What each symbol does to the items:
from | v h
z973 | z225 z170
z617 | z794 z188
z398 | z255 z389
z56 | z764 z270
z446 | z796 z673
z594 | z464 z506
z464 | z506 z796
z506 | z590 z122
z524 | z742 z590
z802 | z464 z225
z778 | z489 z594
z328 | z489 z391
z742 | z764 z826
z856 | z205 z711
z566 | z122 z607
z286 | z58 z328
z122 | z973 z956
z663 | z778 z799
z333 | z389 z960
z517 | z776 z56
z501 | z522 z255
z616 | z464 z778
z606 | z446 z372
z391 | z369 z663
z205 | z215 z286
z234 | z255 z205
z776 | z50 z764
z270 | z908 z489
z188 | z960 z389
z215 | z812 z58
z852 | z611 z215
z389 | z398 z215
z956 | z188 z796
z673 | z617 z856
z711 | z398 z852
z607 | z956 z446
z826 | z802 z802
z960 | z856 z711
z794 | z606 z522
z170 | z223 z673
z58 | z517 z50
z369 | z802 z973
z255 | z188 z522
z764 | z270 z908
z50 | z603 z616
z522 | z372 z188
z706 | z391 z742
z372 | z673 z960
z225 | z566 z223
z590 | z973 z270
z611 | z333 z794
z812 | z603 z517
z489 | z706 z524
z796 | z170 z225
z908 | z328 z706
z799 | z594 z464
z223 | z607 z606
z603 | z234 z776

In the rows, zero is written as 137.

The rows follow the links: the fewer symbols apart two items are, the more alike their rows tend to be.

Rows with their items:
[ 143  119  152  111  153  176  142  112  154  229  157  184  141  202  136   98  148  120   87  109  170  206  168   77  168   99  138  208  126  133  142   86   86  140   84  171  154  186  137   87  153   93  135  148  118  127  189  171  170  168   74   89  102  294  174  115  117  165  175   84  137  113  150]; item z522
[ 134  206  119   62   69   75  162  143  166  132   85  127  140  141  141  167  121  178  214  206  105   99  170   87  137  181  149   52  117  189  121  108  164  186  151  126   91  145  183  121  103  155  128  120  184  116   93  111  147  143  207  181  179  135   86  177   76  114  190  144   72  198   64]; item z506
[ 128   94  168  126  161  169  155  106  153  245  156  199  121  194  128  105  121  120   83  110  157  208  153  106  191   97  117  206  134  120  139  135  112  116   93  169  146  198  144   82  144   70  122  174   84  134  187  185  180  152   87   64  109  271  170  116  115  168  169  101  126  118  144]; item z255
[ 156  121  148  128  153  182  122  130  157  211  176  167  121  195  133  122  157  128   84   84  166  217  157   68  155   90  133  205  141  132  137   80   83  149   86  178  171  185  128   82  147   96  153  159  102  144  195  166  162  166   64   90  104  272  187  124  131  165  172   75  152   87  153]; item z794
[ 160  128  149  127  152  182  109  132  160  205  169  144  124  186  140  131  164  130   84   78  164  220  163   73  148   94  131  196  140  137  120   70   74  154   94  168  173  181  126   75  157   89  166  161  113  136  187  159  148  178   65   87  112  267  192  135  134  167  183   64  165   82  153]; item z372
[ 130  192  124   66   76   77  171  134  170  155   82  132  127  137  132  170  111  178  211  206   97   97  159   97  153  176  140   53  120  181  119  126  181  166  154  132   76  158  198  113  108  128  115  134  167  113   93  126  158  136  216  159  179  130   86  184   67  116  180  151   72  203   57]; item z464
[  82   62  144  145  164  148  141  147  115  244  117  164  126  130  141  117   81  137  102  139  126  134  157  177  192  105  115  138  134   68  113  258  132   88  148  137  100  165  165  144  145  105  141  185   63  115  136  220  185  107   77    9   72  152  163  109   93  146  135  164  130  149  145]; item z234
[ 139  123  149  162  168  139  176   92  100   58  131  157  197  131  151   41  157  110  150  166  171  108  100  196  112  152  178  194   96  153  206  113  168   98  123   86  151   99   81  187  143  144   89   64  196  112  158  103  108  135  204  233  172  107  107  107  211  131   82  178  116  185  182]; item z328
[ 134   97  177  208  136  124  160   97  176  165  227  177   64  146   97  212  131  112   80   84  133  193   78  129  185  109   92  191  179  142  151  174  143  123  128  191  181  189  125  101  126  108   91  219   42  223  188  149  160  111  130   98  167  155  134  157  157  157  141  126  149   76  144]; item z611
[ 180  211   99  130  106  123   84  193  142   39  150   68  122  111  136  215  178  154  159  110  125  113  140   95   61  160  135   70  166  166  109   65  116  205  162  147  172   94  137  139  132  212  188  120  181  162   98   73   86  159  140  199  154   68  137  167  153  126  148  105  178   97  124]; item z973
[ 127   87  177  204  138  124  166   92  176  186  218  199   67  144  100  206  117  116   87  104  124  187   85  130  197  107   92  198  181  136  151  192  151  118  130  190  167  179  132  115  128  106   78  218   44  215  181  159  165   98  140   89  162  149  124  152  136  146  140  141  143   86  132]; item z398
[ 153  160  150  141  129  111  195   81  130   56  134  164  173  134  139   87  153  120  183  185  148  103   97  163  123  177  173  166  111  189  196   92  187  132  127   98  130  118  109  164  125  145   82   69  202  135  144   89  114  131  249  263  205  111   78  138  181  115  113  172   98  187  136]; item z391
[ 175  188  101   91  125  171   65  202  135  144  135   92  132  161  143  168  163  149  115   79  145  166  191   52   93  114  136  105  150  133   98   55   68  192  127  167  161  135  153   95  149  158  223  132  150  120  125  130  133  194   48  106   86  197  190  132  113  157  177   56  196   82  128]; item z446
[ 170  184  126  133  143  138  140  134  112   21  118  102  192  126  151   83  177  130  177  163  162  103  122  150   70  174  183  137  114  174  169   50  155  142  131   93  150   83   97  172  132  171  140   58  227  107  126   79   84  162  201  258  178   99  114  125  192  126  105  145  127  173  160]; item z590
[  81   64  154  206  171  129  161  129   94  131  129  152  142   92  137  119  100  116  118  153  129   90  101  251  161  134  123  140  136   83  157  272  173   71  169  103  115  112  124  203  145  135  109  151   97  140  117  166  147   83  142   95  117   41  120  109  163  135   70  214  130  154  170]; item z286
[ 178  162  124  108  144  185   73  172  145  177  144  110  131  177  151  138  164  138   99   77  165  193  185   61  111  101  140  152  142  127  106   44   61  177  104  167  174  151  135   84  164  132  209  141  137  120  150  141  141  187   44  100   88  244  203  128  125  164  178   59  182   79  148]; item z606
[ 160  170  132  186  125  109  143  138  141    5  179  110  123  104  118  197  162  131  157  134  133  107   70  155   85  173  144  127  154  173  165  112  177  159  162  134  179   97  108  166  122  196  119  114  167  189  117   68   95  121  204  240  196   31  100  161  196  112  106  152  154  125  141]; item z826
[ 121  179  140   68   82   84  193  118  178  176   87  154  144  150  133  139  108  170  210  217  103  112  158  100  169  181  137   81  109  184  125  139  179  160  141  127   72  175  185  115  100  110  100  119  170  105  119  136  160  132  222  165  185  154   86  172   66  113  180  157   55  221   68]; item z799
[  89   83  123  148  170  163  116  167   67  154   76  116  178   93  166   71  101  144  127  150  132   90  162  226  135  125  139  115  114   50  115  248  133   82  169   91   91   96  145  200  162  140  161  124  136   82  111  188  137  111   80   59   64   75  167   93  131  134   90  182  140  159  171]; item z517
[ 180  196  116  112  123  162   50  209  139  115  138   69  123  139  152  187  176  166  121   82  148  159  189   72   81  125  137   92  152  133   91   53   67  194  136  162  176  118  141  105  146  176  228  142  158  129  119  107  118  179   53  108  105  153  192  150  129  151  173   73  194   81  141]; item z223

Each walk starts at a row. The symbols on each line, taken left to right, move it on to the next item.
Each answer is a row, close to the row of the item it stands for.
start [  80   73  131  149  160  149  116  169   97  183   95  126  137   98  142  124   83  144  120  135  121   97  157  216  154  126  115   99  137   56  107  275  144   91  173  116   89  117  170  186  149  127  150  160   91  107  110  195  140   98   82   38   77   60  158  112  110  129  105  182  145  155  149]
h v v [  81  105  125  104  145  137  133  167  100  195   57  122  167  101  159   87   78  152  155  181  109   77  181  197  162  137  135   75  113   76  102  249  150  104  167  104   63  125  173  169  143  126  155  128  128   75   95  189  165  115  100   55   81   94  144  111   81  131  121  181  114  192  125]
h h v [ 147  137  138  139  161  141  171   90  107   64  116  158  203  147  155   37  156  108  157  175  170  106  111  173  105  164  190  188   99  168  204   85  165  114  116   85  139  104   88  172  142  141  100   49  211  104  153  103  120  151  209  251  172  138  108  104  194  131   99  163  109  187  172]
start [ 137  111  161  112  152  170  149  104  148  231  140  189  143  203  149   76  128  124   92  121  170  196  169   99  181  100  143  214  117  131  139  102   99  134   78  159  151  189  128   84  150   75  134  153  109  116  188  178  176  169   84   85  112  296  172  121  114  164  172   96  126  131  153]
v h [ 149  109  166  142  147  160  142  118  162  225  193  175  101  189  126  145  144  124   81   87  154  221  133   80  182   92  120  208  151  135  129  106   96  141   89  184  174  200  129   73  146   86  133  193   74  162  191  168  170  157   83   81  121  260  171  137  124  165  177   87  153   83  145]
v v [ 129   92  169  209  140  135  148  118  172  176  226  169   60  137  101  217  134  118   82   85  131  190   85  131  186  102   87  182  193  120  133  186  132  131  139  181  183  174  125  107  131  115  104  229   36  221  179  156  150  110  109   79  144  135  142  152  148  151  144  132  165   67  140]
start [ 172  216   87   90   88  126   76  210  157   90  125   64  119  126  130  220  164  178  169  120  117  124  172   61   82  158  133   40  163  156   91   76  106  214  164  160  134  113  165  119  125  192  197  130  167  146   90   93  109  168  122  156  133  104  150  175  107  120  172   89  171  111   96]
v h h [ 170  160  137  127  141  186   81  161  150  175  165  119  112  177  138  170  165  135   85   73  166  209  173   63  128   97  121  163  151  129  106   60   70  171   98  171  186  166  138   74  157  120  200  171  108  146  161  145  150  180   44   87  101  230  197  137  132  174  176   60  192   70  149]
v [ 167  128  148  116  151  186  105  130  162  210  171  160  124  186  136  127  155  126   89   84  165  218  165   66  156   95  132  204  144  133  126   61   75  149   82  180  170  178  132   81  151   95  162  158  110  136  187  163  152  178   70   91  106  266  187  123  128  162  180   63  160   82  151]
start [  86   93  122  124  170  163  110  173   73  162   65  119  184  109  171   59   96  142  133  157  136   90  173  219  135  132  151  114  105   65  117  231  134   79  158   86   90  101  148  195  155  138  175  113  144   65  101  181  146  120   83   70   65   96  159   92  121  139  102  181  138  177  166]
h [ 137  119  129  161  188  173  137  126   68   71  107  125  208  133  171   16  153  107  123  141  181  109  133  215   96  140  179  186   92  114  178  127  139   90  125   73  153   79   80  188  165  148  147   60  200   84  143  120  112  149  129  188  111  116  148   78  209  149   70  164  151  161  201]
v [ 148  128  129  149  186  175  142  116   82   56  119  128  213  138  162   23  163  105  140  144  179  110  127  197   93  148  185  188  101  132  188   98  145   98  118   81  148   82   77  183  159  146  138   50  202   82  153  115  107  154  149  213  134  128  147   86  212  143   77  160  142  163  199]
start [ 182  206  111   93  103  164   65  202  148  132  134   66  120  139  142  209  166  160  129   90  133  164  183   58   93  130  127   79  154  137   81   55   81  203  144  171  156  138  160   87  141  167  218  154  143  136  108  122  123  187   61  111  107  161  186  163  107  152  179   63  185   86  113]
h v [ 183  198  101  106  115  158   56  211  145  106  141   63  120  132  146  195  180  170  136   83  140  157  182   68   79  132  131   83  163  142   82   53   70  208  141  163  169  121  141  103  137  186  224  140  156  147  110  107  108  177   66  124  110  145  185  157  128  145  177   74  187   83  130]
h h v [  89   60  162  207  156  134  142  135  135  183  167  160   90   98  112  187   91  121   95  109  110  130   96  197  197  120   92  143  173   86  137  277  163   82  163  150  131  150  154  154  133  124  110  209   50  177  142  185  157   83  106   52  112   72  130  133  132  140  104  175  153  108  151]
start [ 128  178  139   62   83   87  179  121  171  172   78  152  145  144  134  142  111  173  212  213  111  109  155  105  172  182  146   74  113  185  121  130  173  165  137  131   62  169  195  116  100  122  103  119  166  113  108  136  152  130  226  166  181  144   81  172   67  103  178  150   65  217   65]
v h [ 177  214   96   78   97  139   67  208  151  119  121   66  120  128  140  212  165  175  162  109  117  140  187   55   97  144  131   55  155  148   81   64   85  218  150  170  138  128  175  106  134  176  210  141  161  129   93  118  119  174   94  130  122  137  163  169   97  134  187   78  165  105  101]
h h v [ 169  189   99  103  114  154   49  213  133  120  130   68  119  133  156  195  172  162  131   84  133  149  193   65   86  127  135   79  162  130   87   65   71  200  145  159  165  120  149  120  145  184  229  135  158  139  112  113  117  177   55  105   97  153  187  148  116  150  182   72  190   85  131]
start [ 132  106  122  149  185  178  121  138   66   85  100  124  209  123  175   19  139  117  126  149  174  102  150  217   94  135  180  175   97   97  162  154  124   85  133   75  141   78   94  198  171  151  161   65  188   78  141  133  112  138  109  150   89  112  163   77  188  142   78  168  151  167  208]
h h v [ 154  135  145  159  167  145  167   91  114   37  143  146  195  140  149   51  168  108  151  154  171  116   98  175  103  159  182  192  106  162  200   81  165  111  119   92  159   95   82  173  145  148  104   59  204  115  156   92  103  142  197  256  175  126  110  106  212  135   80  156  133  163  178]
v h v [ 122  164  142   64   99   98  195  106  168  163   82  161  164  150  141  103  112  165  214  228  121  107  154  129  167  177  153   99   99  180  134  133  177  145  131  110   68  163  181  131  110  102   96  104  184   92  116  131  154  146  232  183  178  161   82  161   87  111  155  160   52  236   78]
